Below are the code and all the weights of a small trained network. Each question names an input and a class and asks about switching units off, where a switched-off unit gives its printed mean instead of its output.

import numpy as np


def w(rows, s, z=0):
    codes = np.array(rows[::2]) - 128.0
    scale = np.full(codes.shape[1], s)
    scale[-1] = z or s
    return codes * scale


def f(y):
    return y / 2 * (1 + np.tanh(0.7978845608 * (y + 0.044715 * y**3)))


def log_softmax(a):
    a = a - a.max(-1, keepdims=True)
    return a - np.log(np.exp(a).sum(-1, keepdims=True))


def net(x, mask):
    res = np.array(x, float).reshape(1, 6) / 4 @ E
    y = f(res @ A[0][:, :-1].T + A[0][:, -1])
    res = res + np.where(mask, y, B[0][:, -1]) @ B[0][:, :-1]
    return log_softmax(res[-1] @ U[:, :-1].T + U[:, -1])


A, B = {}, {}
E = w([
[34,81,167,170,67,143,220,247,187],'x0',
[189,53,2,151,177,122,241,127,143],'x1',
[59,224,83,67,252,167,167,227,110],'x2',
[133,153,191,244,192,50,182,131,40],'x3',
[145,104,75,222,124,247,39,193,63],'x4',
[126,122,130,125,134,126,124,128,126],'x5',
],0.0087)
A[0] = w([
[87,148,105,98,198,129,139,178,107,91],'N0',
[139,98,116,47,114,168,114,119,127,64],'N1',
[136,110,116,102,189,135,76,68,104,80],'N2',
[148,118,77,1,99,245,77,109,239,56],'N3',
[165,136,125,147,79,99,100,86,122,90],'N4',
[168,84,170,181,65,96,103,79,148,88],'N5',
[73,180,163,118,116,155,107,112,116,58],'N6',
[190,145,39,125,156,60,99,113,119,103],'N7',
[238,138,112,86,177,118,111,121,114,114],'N8',
[142,142,181,177,181,124,178,89,68,68],'N9',
[128,113,113,192,110,172,83,156,63,64],'N10',
[91,207,63,99,153,74,128,170,76,114],'N11',
[120,212,118,97,168,147,156,147,103,97],'N12',
[132,153,145,197,184,71,146,88,53,12],'N13',
[88,169,103,123,167,162,116,166,109,121],'N14',
[144,200,146,125,157,151,90,56,115,94],'N15',
[178,65,140,164,61,78,124,95,119,113],'N16',
[49,59,158,190,98,141,179,203,208,74],'N17',
[167,83,53,124,192,136,204,112,135,61],'N18',
[157,136,131,111,134,87,153,116,167,70],'N19',
[109,185,142,152,143,74,197,79,180,121],'N20',
[156,125,113,171,145,152,39,163,98,118],'N21',
[118,143,130,147,131,118,157,112,81,25],'N22',
[201,152,194,215,203,132,158,156,108,70],'N23',
[114,110,163,46,130,62,152,130,125,106],'N24',
[143,153,95,110,124,122,86,84,95,83],'N25',
[121,152,141,75,124,7,154,119,163,102],'N26',
[129,105,107,165,113,183,99,185,86,131],'N27',
[186,62,57,150,178,129,178,126,166,4],'N28',
[80,215,203,90,96,134,30,118,140,65],'N29',
[121,211,108,92,179,134,179,136,139,105],'N30',
[131,131,171,37,164,80,151,97,195,105],'N31',
[152,112,88,189,136,220,82,164,111,124],'N32',
[126,41,129,143,70,74,99,88,111,107],'N33',
[117,154,192,137,125,95,104,156,80,94],'N34',
[112,214,143,85,170,171,145,141,125,125],'N35',
],0.011,0.0043)
B[0] = w([
[97,99,92,119,112,137,83,123,153,186],'N0',
[117,127,126,148,127,81,155,125,133,167],'N1',
[152,156,138,145,192,144,121,159,185,167],'N2',
[59,154,100,205,129,9,191,109,74,252],'N3',
[114,104,123,145,149,145,104,124,159,168],'N4',
[97,93,72,118,136,157,74,128,153,200],'N5',
[136,80,155,148,111,159,147,128,110,164],'N6',
[140,135,182,157,157,154,139,169,162,176],'N7',
[134,166,154,156,177,146,140,182,185,178],'N8',
[83,154,131,151,114,68,163,106,123,169],'N9',
[172,144,118,120,111,122,112,83,146,182],'N10',
[87,101,87,123,119,141,73,148,146,184],'N11',
[110,102,94,143,115,147,88,116,153,180],'N12',
[95,138,117,147,108,77,155,126,127,174],'N13',
[97,119,103,64,142,151,99,127,133,182],'N14',
[129,149,150,150,158,166,155,184,175,174],'N15',
[98,82,91,124,124,140,77,135,144,196],'N16',
[150,193,178,170,223,145,131,172,218,214],'N17',
[126,54,181,125,105,201,187,133,58,195],'N18',
[129,161,119,94,107,157,134,114,112,150],'N19',
[145,167,127,114,117,130,126,99,111,175],'N20',
[179,154,135,84,126,117,132,110,123,182],'N21',
[119,130,121,131,139,108,131,143,111,134],'N22',
[98,145,112,147,116,42,150,124,92,179],'N23',
[166,173,130,92,125,142,121,91,113,175],'N24',
[114,151,143,101,175,132,141,139,149,161],'N25',
[196,148,118,61,102,111,89,75,146,192],'N26',
[198,174,115,57,120,99,127,112,111,188],'N27',
[135,92,201,111,85,171,175,152,72,187],'N28',
[137,72,224,152,114,192,180,151,57,221],'N29',
[124,80,81,118,114,148,102,116,154,186],'N30',
[180,179,109,98,105,125,117,107,106,198],'N31',
[179,162,120,72,114,110,92,76,95,204],'N32',
[87,60,76,112,131,142,98,119,149,189],'N33',
[109,111,168,155,96,124,189,134,78,167],'N34',
[131,81,100,145,127,126,61,140,127,187],'N35',
],0.011,0.018)
U = w([
[212,185,109,68,94,101,98,78,102,178],'0',
[59,56,69,124,110,134,49,146,153,68],'1',
[50,155,113,183,107,3,173,131,93,251],'2',
[127,69,201,135,90,186,175,163,60,155],'3',
[135,189,171,161,179,135,138,199,234,17],'4',
],0.014,0.0018)

Each question gives the input, the list of numbers given to net, and the class t.
The units are the neurons (one row each of A and B). Each row of codes is followed by its name. A weight is (code - 128) times the scale printed after its matrix; where a second scale follows, it is the last column's (A, B and U).
mask holds one flag per neuron, in row order. A switched-off neuron (its flag False) gives its mean, the last column of its row in B, instead of its output. The means were averaged over made-up inputs and are rounded, as every weight is.
A unit's drop is (log p(t) with every unit on - log p(t) with that unit switched off) / (log p(t) with every unit on - log p(t) with every unit switched off).
The circuit of an input: a set's keep is (log p(t) with only the set's units on - log p(t) with every unit switched off) / (log p(t) with every unit on - log p(t) with every unit switched off). Starting from the 12 units with the biggest drops (on a tie, the unit counted first), units are removed one at a time, each time the one whose removal leaves the highest keep (on an exact tie, the one counted first), for as long as the keep stays at least 0.8.
units of the circuit, in order: the units of the circuit, biggest drop first
most important unit: the unit with the biggest drop
k most important neurons: the k neurons with the biggest drops, biggest first
drop of u: that unit's drop, to one decimal
input [7,4,5,5,8,-7], class 0: most important unit	N32
input [-4,-2,-8,8,-2,-2], class 1: 2 most important neurons	N5; N3
input [-3,3,3,2,-1,6], class 1: 3 most important neurons	N17; N29; N3
input [5,-7,-5,-8,-7,-7], class 2: 2 most important neurons	N3; N32
input [5,8,6,5,1,-2], class 3: 3 most important neurons	N18; N28; N3
input [1,7,-6,-3,6,6], class 3: 4 most important neurons	N28; N18; N26; N31
input [5,4,0,-3,5,-4], class 0: 2 most important neurons	N32; N27
input [6,-7,-7,7,7,0], class 0: 2 most important neurons	N3; N27
input [5,-7,-2,7,4,5], class 2: 3 most important neurons	N23; N18; N9
input [6,-6,-4,-2,6,-2], class 0: 2 most important neurons	N27; N32
input [-8,6,-5,-5,-7,-6], class 4: 3 most important neurons	N8; N7; N2
input [-8,-5,7,5,2,0], class 4: 3 most important neurons	N15; N2; N8
input [-6,5,0,7,-1,-8], class 2: 2 most important neurons	N23; N13
input [-6,6,1,5,-2,8], class 3: units of the circuit, in order	N18
input [-4,1,-8,7,-3,-7], class 1: drop of N33	0.1
input [8,-3,-4,-6,7,-4], class 4: drop of N17	2.7
input [1,4,5,-7,-1,-3], class 2: drop of N3	2.2
